Facts:
(beklin, ξ, fibe); (bifur, ξ, pleru); (boplo, ξ, dresok); (boplo, ξ, grefla); (bregro, ξ, foflur); (bremi, ξ, pafe)
(breper, ξ, zofis); (brisol, ξ, plapiplom); (brisol, ξ, braduk); (bukil, ξ, nebak); (dotrovak, ξ, tepafe); (dotrovak, ξ, fibe)
(dratram, ξ, braduk); (dredi, ξ, plotri); (drefak, ξ, bridiva); (drelelo, ξ, stisiflom); (dresok, ξ, fakem); (dresok, ξ, lodre)
(driger, ξ, skosken); (driger, ξ, seskubru); (driger, ξ, bukil); (drogor, ξ, paskem); (dugek, ξ, steflek); (dugek, ξ, naza)
(dunol, ξ, nutradek); (durafel, ξ, troplapla); (durafel, ξ, zuplusi); (fakem, ξ, vadruk); (fakem, ξ, kleses); (fenidas, ξ, zakludras)
(figin, ξ, flaraklan); (figin, ξ, fistik); (fitisti, ξ, grutru); (flaraklan, ξ, grefla); (flonis, ξ, drokur); (flonis, ξ, fibe)
(flonis, ξ, boplo); (florom, ξ, gaflem); (florom, ξ, skosken); (florom, ξ, zupude); (foflur, ξ, peplil); (foflur, ξ, zupude)
(gabrabra, ξ, dobo); (gaflem, ξ, foflur); (gagritril, ξ, grefla); (gagritril, ξ, plevek); (geni, ξ, piplun); (geni, ξ, vadruk)
(giler, ξ, nutradek); (giler, ξ, suzen); (grale, ξ, skosken); (grefla, ξ, seskubru); (grutru, ξ, stustufin); (grutru, ξ, skosken)
(gula, ξ, nobir); (kamiplu, ξ, nupen); (kamiplu, ξ, lesan); (kamiplu, ξ, sotum); (kitri, ξ, tonar); (kleses, ξ, troplapla)
(klevol, ξ, dresok); (klikim, ξ, dredi); (kliros, ξ, rubu); (kliros, ξ, beklin); (kluflol, ξ, seskubru); (kodil, ξ, kluflol)
(kunen, ξ, potrik); (kunen, ξ, durafel); (laresas, ξ, nupen); (ledu, ξ, stustufin); (ledu, ξ, fibe); (lobravis, ξ, flaraklan)
(mavode, ξ, datrigrun); (mavode, ξ, flufi); (moplivem, ξ, stustufin); (mutegrum, ξ, stuzus); (mutribra, ξ, klevol); (nanu, ξ, flupas)
(nanu, ξ, lodre); (nanu, ξ, plevek); (nebak, ξ, nutradek); (nedram, ξ, stustufin); (nedram, ξ, gatik); (nobir, ξ, gagritril)
(nupen, ξ, fibe); (nupen, ξ, vadruk); (nusebri, ξ, stistis); (nusebri, ξ, plimul); (nutradek, ξ, fibe); (nutradek, ξ, plapiplom)
(pafe, ξ, stustufin); (pafe, ξ, grefla); (plapiplom, ξ, fakem); (plapiplom, ξ, zupude); (plapiplom, ξ, megro); (plapiplom, ξ, ledu)
(pleru, ξ, grale); (pleru, ξ, grifludrer); (plevek, ξ, fibe); (plizis, ξ, troplapla); (plizu, ξ, plimul); (plizu, ξ, tepafe)
(plopozak, ξ, plevek); (plukli, ξ, stisiflom); (plurum, ξ, zakludras); (potrik, ξ, peplil); (potrik, ξ, seskubru); (ribom, ξ, grefla)
(rodur, ξ, grefla); (ropu, ξ, skefla); (rubu, ξ, skefla); (rubu, ξ, grifludrer); (rutozas, ξ, skazok); (rutozas, ξ, kleses)
(skasi, ξ, stisiflom); (skazok, ξ, foflur); (skazok, ξ, stustufin); (skefla, ξ, zakludras); (sketrifa, ξ, tonar); (skidra, ξ, driger)
(skosken, ξ, troplapla); (skuflim, ξ, grefla); (sogam, ξ, figin); (stisiflom, ξ, seskubru); (stustufin, ξ, seskubru); (stuzus, ξ, zakludras)
(suklom, ξ, sketrifa); (tepafe, ξ, peplil); (teplum, ξ, skaskedro); (teplum, ξ, vodalem); (tofa, ξ, datrigrun); (tofa, ξ, mutegrum)
(totru, ξ, fibe); (tregron, ξ, drefak); (troplapla, ξ, stustufin); (troplapla, ξ, seskubru); (trusok, ξ, plimul); (veflo, ξ, stuzus)
(vibri, ξ, grutru); (vibri, ξ, stustufin); (zakludras, ξ, seskubru); (zepa, ξ, fepleri); (zepa, ξ, tofa); (zepa, ξ, nupen)
(beklin, ω, 70); (bifur, ω, 70); (boplo, ω, 70); (braduk, ω, 370); (bregro, ω, 70); (bremi, ω, 70)
(breper, ω, 370); (bridiva, ω, 370); (brisol, ω, 370); (bukil, ω, 70); (datrigrun, ω, 70); (dobo, ω, 70)
(dotrovak, ω, 370); (dratram, ω, 70); (dredi, ω, 70); (drefak, ω, 70); (drelelo, ω, 70); (dresok, ω, 70)
(driger, ω, 70); (drogor, ω, 70); (drokur, ω, 70); (dugek, ω, 70); (dunol, ω, 370); (durafel, ω, 370)
(fakem, ω, 70); (fenidas, ω, 370); (fepleri, ω, 70); (fibe, ω, 370); (figin, ω, 370); (fistik, ω, 370)
(fitisti, ω, 70); (flaraklan, ω, 70); (flonis, ω, 70); (florom, ω, 370); (flufi, ω, 70); (flupas, ω, 70)
(foflur, ω, 70); (gabrabra, ω, 70); (gaflem, ω, 70); (gagritril, ω, 70); (gatik, ω, 370); (gatrem, ω, 70)
(geni, ω, 70); (giler, ω, 70); (grale, ω, 70); (grefla, ω, 70); (grifludrer, ω, 70); (grutru, ω, 70)
(gula, ω, 70); (kamiplu, ω, 70); (kitri, ω, 70); (kleses, ω, 70); (klevol, ω, 70); (klikim, ω, 370)
(kliros, ω, 70); (kluflol, ω, 370); (kodil, ω, 70); (kunen, ω, 370); (laresas, ω, 70); (ledu, ω, 70)
(lesan, ω, 370); (lobravis, ω, 370); (lodre, ω, 370); (mavode, ω, 70); (megro, ω, 370); (moplivem, ω, 370)
(mutegrum, ω, 70); (mutribra, ω, 70); (nanu, ω, 70); (naza, ω, 370); (nebak, ω, 70); (nedram, ω, 70)
(nobir, ω, 70); (nupen, ω, 70); (nusebri, ω, 70); (nutradek, ω, 70); (pafe, ω, 370); (paskem, ω, 70)
(peplil, ω, 370); (piplun, ω, 370); (plapiplom, ω, 70); (pleru, ω, 70); (plevek, ω, 70); (plimul, ω, 70)
(plizis, ω, 370); (plizu, ω, 70); (plopozak, ω, 370); (plotri, ω, 70); (plukli, ω, 70); (plurum, ω, 70)
(potrik, ω, 70); (ribom, ω, 70); (rodur, ω, 370); (ropu, ω, 70); (rubu, ω, 70); (rutozas, ω, 70)
(seskubru, ω, 70); (skasi, ω, 370); (skaskedro, ω, 70); (skazok, ω, 370); (skefla, ω, 70); (sketrifa, ω, 70)
(skidra, ω, 70); (skosken, ω, 70); (skuflim, ω, 370); (sogam, ω, 370); (sotum, ω, 70); (steflek, ω, 70)
(stisiflom, ω, 70); (stistis, ω, 70); (stustufin, ω, 70); (stuzus, ω, 70); (suklom, ω, 370); (suzen, ω, 370)
(tepafe, ω, 70); (teplum, ω, 70); (tofa, ω, 70); (tonar, ω, 370); (totru, ω, 370); (traplik, ω, 370)
(tregron, ω, 70); (troplapla, ω, 370); (trusok, ω, 370); (vadruk, ω, 70); (veflo, ω, 70); (vibri, ω, 70)
(vodalem, ω, 370); (zakludras, ω, 70); (zepa, ω, 70); (zofis, ω, 370); (zuplusi, ω, 70); (zupude, ω, 70)

Known rows:
[ -9 -24   6  21   9   4 -41  39 -21  21  -7  38 -18  12  29 -23  16  10
 -18   5  -7 -23 -36 -18  -1 -15   9  -2  19   3   1 -39] -> klikim
[ -5 -25   4  30  25   4 -26  32  -4  13 -17  23 -10   1  27 -21  17   7
 -17  -4 -25  -8 -36 -22   7 -11  15   8  24  11   8 -23] -> lobravis
[ 13   6  -1   6   7  -4  27 -20  18  -3  -5 -20  15  -5 -12  23  -4  -2
  12  -4   7  10  14   7   8  12  -4  -3 -11  -4   1  21] -> ribom
[  5   9  -2   2  -9   3  20 -17   1  -7  -1  -4  16   0  -7  11  -6  -5
  10 -11  15 -11  22   6  13   7   2  -1 -18 -12   2  16] -> ropu
[  9   9  -3   2  -2  -1  23 -18   7  -8  -2 -13  10  -2 -12  18   1  -2
  12  -7  13   0  14   7   3  12  -3   0 -14  -6   3  21] -> drelelo
[ -8 -19   2  25  19   5 -34  36 -18   8  -7  24 -17   3  26 -23  26   2
 -25  -9 -24 -21 -33 -19  -2  -7  18  16  22  12  18 -16] -> moplivem
[  7  10  -2  -7   0  -8  12 -19   2  -9   7 -15   4  -5 -17  17   0  -5
   3  -8   7   4  15   9  -1  14   0   2 -11   0   4  26] -> grutru
[ 20  15   0   3 -22  -9  13   3   0  -1   1 -17   9  11   8  -1 -20   6
  16  28  15  10   5  -7  -4  -1 -12  -8 -13  -5 -24  18] -> kitri
[  1   7  -2 -15  -1  -4   5 -23  -1 -11   7 -12   2  -7 -25  14  -7  -6
  -3  -9   5   8  14   9  -5   9   5   3  -4  10   0  31] -> skosken
[-10 -20   1  27  21   5 -35  36 -19   8  -5  25 -17   5  25 -25  31   1
 -24  -9 -21 -22 -34 -19  -2 -10  19  16  22  11  19 -17] -> plizis
[  4   7   2  -4  -3   6  20 -16   2 -17  -7  -6   9  -8 -14   4  -7 -11
   6 -16  13   6  22   3   5   2   3   4  -9  -4  -5  16] -> stuzus
[ -9 -23   5  20   7   4 -40  41 -23  18  -7  37 -14  14  29 -26  17   9
 -18   6  -7 -24 -34 -20  -2 -16   8   1  19   5   1 -36] -> breper
[-13 -24   4  15  20   6 -44  34 -19   8  -6  30 -21   0  19 -29  14   2
 -31  -4 -26  -8 -33 -20  -9 -16  19  15  31  20   3 -19] -> gatik
[-21 -21   4   4  23   2 -35  30  -2   7  -3  26 -24  -8  18 -24   1   6
 -32   7 -30   4 -36 -18  -5 -15  10   2  40  19   0 -31] -> lodre
[  0  11  -2 -19  -8  -7  17 -14  10  -6   7  -9   1  -9 -17   7 -15  -2
   4   7  15  14  18   7  -5   3 -11  -8  -2  -6  -8  -1] -> sotum
[-20 -14   2   3   7   7 -45  40 -14   7   2  28 -20   6  31 -34   2   2
 -24   9 -35 -11 -31 -18  -3 -22  14  10  28  15   3 -25] -> suzen
[  7   4   4 -12  -8  -5   6 -18   5  -2   6  -1   6   2 -21  14 -17   0
   8   5  19  11  13   7  -1   2  -8 -14  -8   0 -23   5] -> dobo
[ 10   0   3 -13 -11  12   6 -23   4  -2  -5 -13  12   4 -26   9 -14   1
  20  -7   0  20  15  17 -15  -8  -4   0 -19   2 -18   3] -> plimul

Rows:
No name comes twice in this set of rows, the named rows included.
[ -7 -12  -1  20   6   7 -41  40 -28  14   1  18 -16  13  29 -28  37   6
 -15  -4 -25 -28 -33 -13 -11  -6  13  21  11   4  28 -24]	florom
[  8   4   1  -5   5  -3  17 -24   5 -13  -2 -12   9  -9 -21  11  -8  -7
   3 -12   3  12  15   6   3   9   2   3  -7   7  -6  27]	stisiflom
[  5  17  -7  -7 -10  -9  28  -8  12  -5   6 -19   7   0  -2  11   4   0
  14   8  20   0  17   9   9  12 -19  -8 -13 -22   9  -8]	kamiplu
[ -5  15  -5 -18  -7  -7  24 -16  15 -10  10 -16   2 -13  -8   8 -11  -4
   4   7   9  15  18   7   2   5 -12  -5  -1 -10   2  -3]	nupen
[  1 -12   5  25  -1   1 -41  58 -26  11 -10  26 -16  18  43 -44   5   6
 -16  25 -20 -12 -44 -34  -8 -25  10  11  23  12 -10 -23]	suklom
[ 10   9   0   6 -10   2  27  -4  -4  -9  -6  -3  10   2  -6   0   9  -1
  17  -6  35  -2  23   4   3   6 -14  -3 -20 -23  -1 -11]	mavode
[-10 -23   2  22  22  10 -33  33 -16   3 -12  26 -14   0  23 -28  20  -1
 -23 -14 -29 -12 -30 -22   0 -11  25  20  24  14  13 -14]	kluflol
[ 12   1   0   1  12  -3  25 -25  24  -5  -6 -16  14 -10 -18  20 -15  -2
   7  -5   1  19  12   5   5  11  -3  -6  -5   9 -10  24]	flaraklan
[-13 -23   4   8  13  16 -51  33 -26   5  -6  21 -18   3  12 -36  14  -2
 -18 -11 -42  -2 -31 -11 -24 -25  20  26  22  24   7 -22]	peplil
[ 10  -3   5  -7 -13   9   9 -21   4   2  -6 -10  13   6 -22  11 -14   2
  24  -3   9  15  16  17 -11  -5 -10  -3 -21  -4 -16  -2]	stistis
[ -7   7   4 -20 -13   1   1 -22   0  -8   4   8   9  -1 -12  10 -24  -9
  -2  -7   7  -1  23   7  10  -3   4  -8 -10   2 -12  27]	grifludrer
[  5   3   0  -8  11  -1  20 -28  20 -11  -3 -14   6 -16 -23  18 -20  -8
  -1  -9  -5  26  14   5   2   7   3  -1   3  14 -13  30]	grefla
[ 23  14   0  -2 -19  -7  10   3   0  -4   2 -14   6  13   3  -2 -28   3
  12  30  12  16   2 -10  -9  -1  -9  -7  -7   3 -30  19]	sketrifa
[-16 -13  -2  14   6  12 -30  40 -11  13  -5  14 -12  10  42 -32  20   3
  -6   1 -38 -21 -30 -14  -1 -18  10  17  11  -3  20 -33]	dotrovak

The same things again, as new rows of numbers:
Known rows:
[ -5   5  -5  -5  -7  -8  -3 -15  -2   3  -9  -4  24 -14 -17 -25  14  35
   0 -28  -3   6   3  -7 -22 -14 -27  -5 -16   2   8] -> skaskedro
[ -4  10  -2   1  -6 -10  -1 -12   1   1  -9  -7  19 -14 -11 -17   9  32
   0 -22  -6   6   6  -5 -22  -4 -18 -14 -13   2   3] -> gatrem
[-19  22   1  23   5 -14  -5 -14  12  -3 -10   0  16 -20  11  23  -9  25
  -4 -20  -2  -2   9  -7 -11  -7   3  -4   5  -8   6] -> ribom
[-22  22   8   8   6  -6  -5 -19   0 -11  -3 -10  32 -14  -2   5  -7  28
  -8  -6  -8  -3   0  -6  -9 -13  -2  11  12  -9  22] -> plevek
[ -2  30  -9  11  23 -16  -8   4  12  -7  -1 -18   6 -18  -8   2  -1  16
 -11 -10 -16   1   5   6 -17  11   0  -4  -9   2   0] -> bregro
[ -2  28 -14   2  21 -22  -3  -5  10  -4 -11 -21   7 -16   2  -5  -3  15
  -7 -11   1   2   6   2 -17  -2 -13 -13 -11   0 -13] -> pleru
[ 17 -50   9 -25 -21  32  12  16 -18   4  20  28 -22  40   4  -4   3 -50
  12  44  11  -3 -12   6  33   3  24  21  11   0   5] -> piplun
[ -1  25  12   7   4  12 -13  -6  -7 -12   6 -31  17 -23 -33 -26   3  33
 -11 -19 -27  10  -9  -2   0  -3 -34   2  15  16  19] -> plimul
[ 26 -44   1   1  -7  21   5  36  -2  15  21  25 -63  29  12  17  -3 -57
   8  23   8  -3  -3   9  35  25  24   4   6   8 -14] -> kunen
[-20  21   3   9   9 -13  -2 -16   4 -10  -6  -7  31 -14   0   6  -6  27
  -5  -4 -10  -3   3  -4 -17  -5   8   6   4 -11  16] -> dresok
[-21  21   8  16   4 -13  -3 -14   6  -7  -6  -5  25 -17   4  16  -8  25
  -5  -7  -9  -3   4  -5 -15  -3  11   2   7 -10  12] -> boplo
[ -6  30 -17  13  23 -25  -7  -3  15  -5  -6 -15   3 -17   3   4  -1  14
  -8 -17  -4  -2   7   3 -18   3  -2  -4 -14  -4  -3] -> fitisti
[ -5  32 -14  16  24 -23  -6   0  15  -5  -6 -15   5 -16   5  10  -3  14
  -8 -14  -6  -2   9   3 -18   8   5  -9 -11  -3 -10] -> vibri
[-10  35  -4   8  22 -19  -5  -6  10 -11  -4 -14  22 -15  -1   2  -4  19
  -9   1 -12  -4   3   4 -18   6  10   1  -6  -4   7] -> ledu
[ -7  32 -10  11  22 -22  -5   1  13  -7  -5 -14   9 -18   1   7  -2  17
 -10  -8  -9  -3   7   2 -18  10  10  -8 -12  -3  -3] -> rutozas
[ -6  28 -11  16  19 -23  -6  -3  15  -6  -6 -10   5 -16   6   9  -3  17
  -7 -14  -6  -2   8   2 -19   7   0  -9 -12  -5  -5] -> nedram
[ 23 -70   3 -20 -39  35   9  20 -17  20  17  37 -40  38  -7 -14  15 -40
  19  10  16   3  -9   1  28   3  -1  13  -4   8   2] -> bridiva
[-22  19  -5  16   6  -7  -6 -24   4  -7  -3  -9  21 -15   4   4 -10  22
  -9 -22   2  -1   1  -9  -3 -29 -22  21   9 -10  25] -> grefla

Rows:
No name comes twice in this set of rows, the named rows included.
[ 16 -44  19 -12 -17  29  11  26 -15   7  20  28 -32  35   9  18  -4 -49
  11  46   4  -6  -7   5  32  22  41  12  16   3  -2]	totru
[ 24 -43  -8  -5  -5  25   3  27  -7   8  23  20 -54  35  12   2  -2 -62
   7  22  16  -5  -8   9  38   4  14  29   3   1   2]	troplapla
[ 24 -46   4 -11 -14  25  12  22  -6  15   4  19 -52  33  22  14  -6 -62
  13  28  25  -1  -7   2  39   4   6  -6   9   7 -29]	fenidas
[ -9  29 -15   7  23 -17  -8  -8   8 -13  -1 -19  19 -13  -2  -8  -4  16
 -13  -7  -6  -3   2   6 -15  -6  -3  11  -9  -7  10]	kleses
[ 15 -51  16 -28 -21  36  14  15 -21   7  16  25 -20  40   2  -4   2 -48
  13  46  12  -3 -15   4  34   3  20  17  15   4   0]	lesan
[-16  30   8 -12  12  -9   0 -19  -3 -14 -11 -19  43 -12  -5  -4  -5  23
  -6  15  -7   0  -4  -1 -14  -8   0  -3   7  -3   0]	nupen
[ -3  32  -8  16  18 -13  -8  -1  10  -8  -5 -24   1 -21  -1   2  -7  15
 -11 -16 -10   1   4   2  -7   4 -10  -6  -2   4  -2]	potrik
[-17  30   0 -13  14  -8  -1 -21  -3 -16  -5 -19  44  -9  -8 -18  -2  22
  -9   8  -6  -1  -5  -1 -12 -17  -8  13   2  -7  16]	vadruk
[ -8  30  -9  -2  14 -12  -3 -21   7  -8 -18 -28  16 -14   5 -11 -11   9
 -10 -13  10   3  -2  -3  -2 -27 -38  -4   6  -2 -12]	zakludras
[  0  28  15  16   9   1  -9   5   2  -7  -3 -25   7 -26 -21   5   0  28
  -9  -9 -31   6   1   0  -9  24  -3 -23   8  17  -3]	plizu
[ -8  30 -19   4  21 -10 -12 -20   5 -12  -2 -27  13 -14   1 -20 -10  11
 -15 -24   5   1  -2  -1   2 -33 -42  26   3  -6  17]	seskubru
[ 25 -72  -1 -23 -39  34  11  16 -20  20  21  41 -38  39  -7 -21  18 -39
  18   9  18   3  -8   1  26  -3  -3  17  -5   6   5]	tonar
[ -5  29 -20  11  24 -22  -7  -7  14  -7  -5 -20   5 -17   3  -4  -4  11
 -11 -16  -2  -1   5   3 -15  -6  -9   3 -14  -5   2]	grutru
[ -6  31  -5  -3  15 -15  -3 -16   8  -6 -16 -28  15 -15   6  -9  -7  12
  -8  -9   7   4  -1  -3  -6 -21 -31 -11   4  -1 -15]	skefla

